Here is a tiny trained network, its code and every weight. The questions are about switching its units off for an input and a class, where a switched-off unit gives its printed mean instead of its output.

import numpy as np


def w(rows, s, z=0):
    codes = np.array(rows[::2]) - 128.0
    scale = np.full(codes.shape[1], s)
    scale[-1] = z or s
    return codes * scale


def norm(h):
    return h / np.sqrt((h * h).mean(-1, keepdims=True) + 1e-5)


def f(y):
    return np.maximum(y, 0)


def log_softmax(a):
    a = a - a.max(-1, keepdims=True)
    return a - np.log(np.exp(a).sum(-1, keepdims=True))


def net(x, mask):
    res = np.array(x, float).reshape(1, 6) / 4 @ E
    u = 0
    for l in range(4):
        y = f(norm(res) @ A[l][:, :-1].T + A[l][:, -1])
        res = res + np.where(mask[u : u + 6], y, B[l][:, -1]) @ B[l][:, :-1]
        u += 6
    return log_softmax(norm(res)[-1] @ U[:, :-1].T + U[:, -1])


A, B = {}, {}
E = w([
[3,184,37,113,163],'x0',
[182,193,35,71,162],'x1',
[103,155,174,158,158],'x2',
[179,115,183,221,150],'x3',
[86,81,96,157,193],'x4',
[123,194,77,162,57],'x5',
],0.0056)
A[0] = w([
[165,154,87,71,97,206],'0.n0',
[118,26,51,114,179,253],'0.n1',
[88,164,163,96,134,80],'0.n2',
[93,119,135,182,142,15],'0.n3',
[84,150,80,83,214,241],'0.n4',
[254,138,172,143,65,95],'0.n5',
],0.0084,0.0013)
B[0] = w([
[66,120,142,171,148,220],'0.n0',
[114,122,58,52,141,232],'0.n1',
[164,103,205,114,72,159],'0.n2',
[156,3,20,195,168,162],'0.n3',
[182,101,157,178,122,254],'0.n4',
[124,108,164,195,135,252],'0.n5',
],0.0058,0.005)
A[1] = w([
[176,89,133,124,162,104],'1.n0',
[117,174,124,139,142,149],'1.n1',
[177,106,151,138,117,165],'1.n2',
[97,123,152,100,1,55],'1.n3',
[123,171,195,146,185,202],'1.n4',
[105,90,174,73,162,5],'1.n5',
],0.0084,0.0014)
B[1] = w([
[132,133,153,108,68,246],'1.n0',
[222,101,146,116,148,185],'1.n1',
[93,133,120,109,50,250],'1.n2',
[2,222,165,81,52,255],'1.n3',
[139,137,69,119,89,238],'1.n4',
[192,95,77,101,103,202],'1.n5',
],0.0066,0.0025)
A[2] = w([
[136,82,209,82,188,175],'2.n0',
[114,95,27,131,50,214],'2.n1',
[203,176,136,164,106,242],'2.n2',
[193,195,69,162,143,3],'2.n3',
[161,2,115,189,124,206],'2.n4',
[131,92,189,29,154,79],'2.n5',
],0.0071,0.0015)
B[2] = w([
[209,39,14,167,63,166],'2.n0',
[57,115,122,25,233,242],'2.n1',
[178,190,239,154,156,199],'2.n2',
[146,195,161,44,207,173],'2.n3',
[96,172,142,232,125,254],'2.n4',
[191,152,2,207,16,163],'2.n5',
],0.0058,0.0052)
A[3] = w([
[164,142,90,201,106,54],'3.n0',
[210,100,2,55,73,200],'3.n1',
[149,140,184,115,159,6],'3.n2',
[158,176,69,43,113,32],'3.n3',
[164,87,89,83,118,127],'3.n4',
[196,230,121,160,144,64],'3.n5',
],0.0081,0.0022)
B[3] = w([
[52,30,36,45,134,184],'3.n0',
[183,143,141,65,86,253],'3.n1',
[79,152,2,127,178,143],'3.n2',
[37,129,188,169,179,202],'3.n3',
[243,39,79,144,99,176],'3.n4',
[213,186,238,95,220,205],'3.n5',
],0.0056,0.0045)
U = w([
[192,221,185,98,249,84],'0',
[75,55,76,213,208,156],'1',
[48,185,156,85,80,205],'2',
[84,112,53,37,236,3],'3',
[184,109,212,220,99,88],'4',
[219,57,59,83,95,233],'5',
],0.015,0.00048)

Each question gives the input, the list of numbers given to net, and the class t.
The units are the neurons (one row each of A and B). Each row of codes is followed by its name. A weight is (code - 128) times the scale printed after its matrix; where a second scale follows, it is the last column's (A, B and U).
mask holds one flag per neuron, layer by layer. A switched-off neuron (its flag False) gives its mean, the last column of its row in B, instead of its output. The means were averaged over made-up inputs and are rounded, as every weight is.
A unit's drop is (log p(t) with every unit on - log p(t) with that unit switched off) / (log p(t) with every unit on - log p(t) with every unit switched off).
The circuit of an input: a set's keep is (log p(t) with only the set's units on - log p(t) with every unit switched off) / (log p(t) with every unit on - log p(t) with every unit switched off). Starting from the 12 units with the biggest drops (on a tie, the unit counted first), units are removed one at a time, each time the one whose removal leaves the highest keep (on an exact tie, the one counted first), for as long as the keep stays at least 0.8.
circuit, biggest first: the units of the circuit, biggest drop first
unit that matters most: the unit with the biggest drop
top k neurons: the k neurons with the biggest drops, biggest first
top k neurons in layer l: the k neurons of layer l with the biggest drops, biggest first
drop when u is switched off: that unit's drop, to one decimal
input [-2,2,8,3,-3,6], class 0: circuit, biggest first => 3.n5
input [-5,7,-7,7,3,-2], class 0: circuit, biggest first => 3.n5, 2.n2
input [0,8,2,-8,-3,6], class 0: top 2 neurons in layer 3 => 3.n5, 3.n0
input [-4,-2,8,-3,-4,-7], class 5: circuit, biggest first => 2.n0, 2.n5
input [3,6,-3,8,7,3], class 0: circuit, biggest first => 2.n3, 3.n5
input [-3,3,-1,-8,-4,-3], class 2: top 4 neurons in layer 0 => 0.n3, 0.n1, 0.n0, 0.n2
input [3,-5,2,8,-4,-7], class 1: top 3 neurons => 3.n0, 0.n3, 0.n4
input [8,-2,6,6,-5,-2], class 1: top 2 neurons => 0.n3, 3.n0
input [-4,-5,-1,-4,-5,-2], class 2: top 2 neurons in layer 0 => 0.n4, 0.n3
input [0,-5,4,5,-1,-7], class 1: top 4 neurons in layer 0 => 0.n4, 0.n3, 0.n2, 0.n5
input [-7,-3,-1,1,1,-8], class 5: top 2 neurons in layer 0 => 0.n4, 0.n0
input [-2,8,-5,1,-1,-4], class 0: top 2 neurons => 3.n5, 3.n3
input [4,-4,0,0,6,-8], class 5: top 2 neurons => 2.n0, 0.n1
input [-5,-2,3,-4,0,-3], class 5: unit that matters most => 0.n4
input [0,-6,-3,2,0,3], class 1: top 3 neurons in layer 0 => 0.n3, 0.n2, 0.n4
input [-6,4,-8,-5,-6,-1], class 2: top 2 neurons => 1.n3, 0.n0
input [4,2,-1,-3,4,-8], class 5: drop when 0.n4 is switched off => 0.1
input [-1,7,-8,-6,-3,0], class 3: drop when 3.n3 is switched off => 0.3
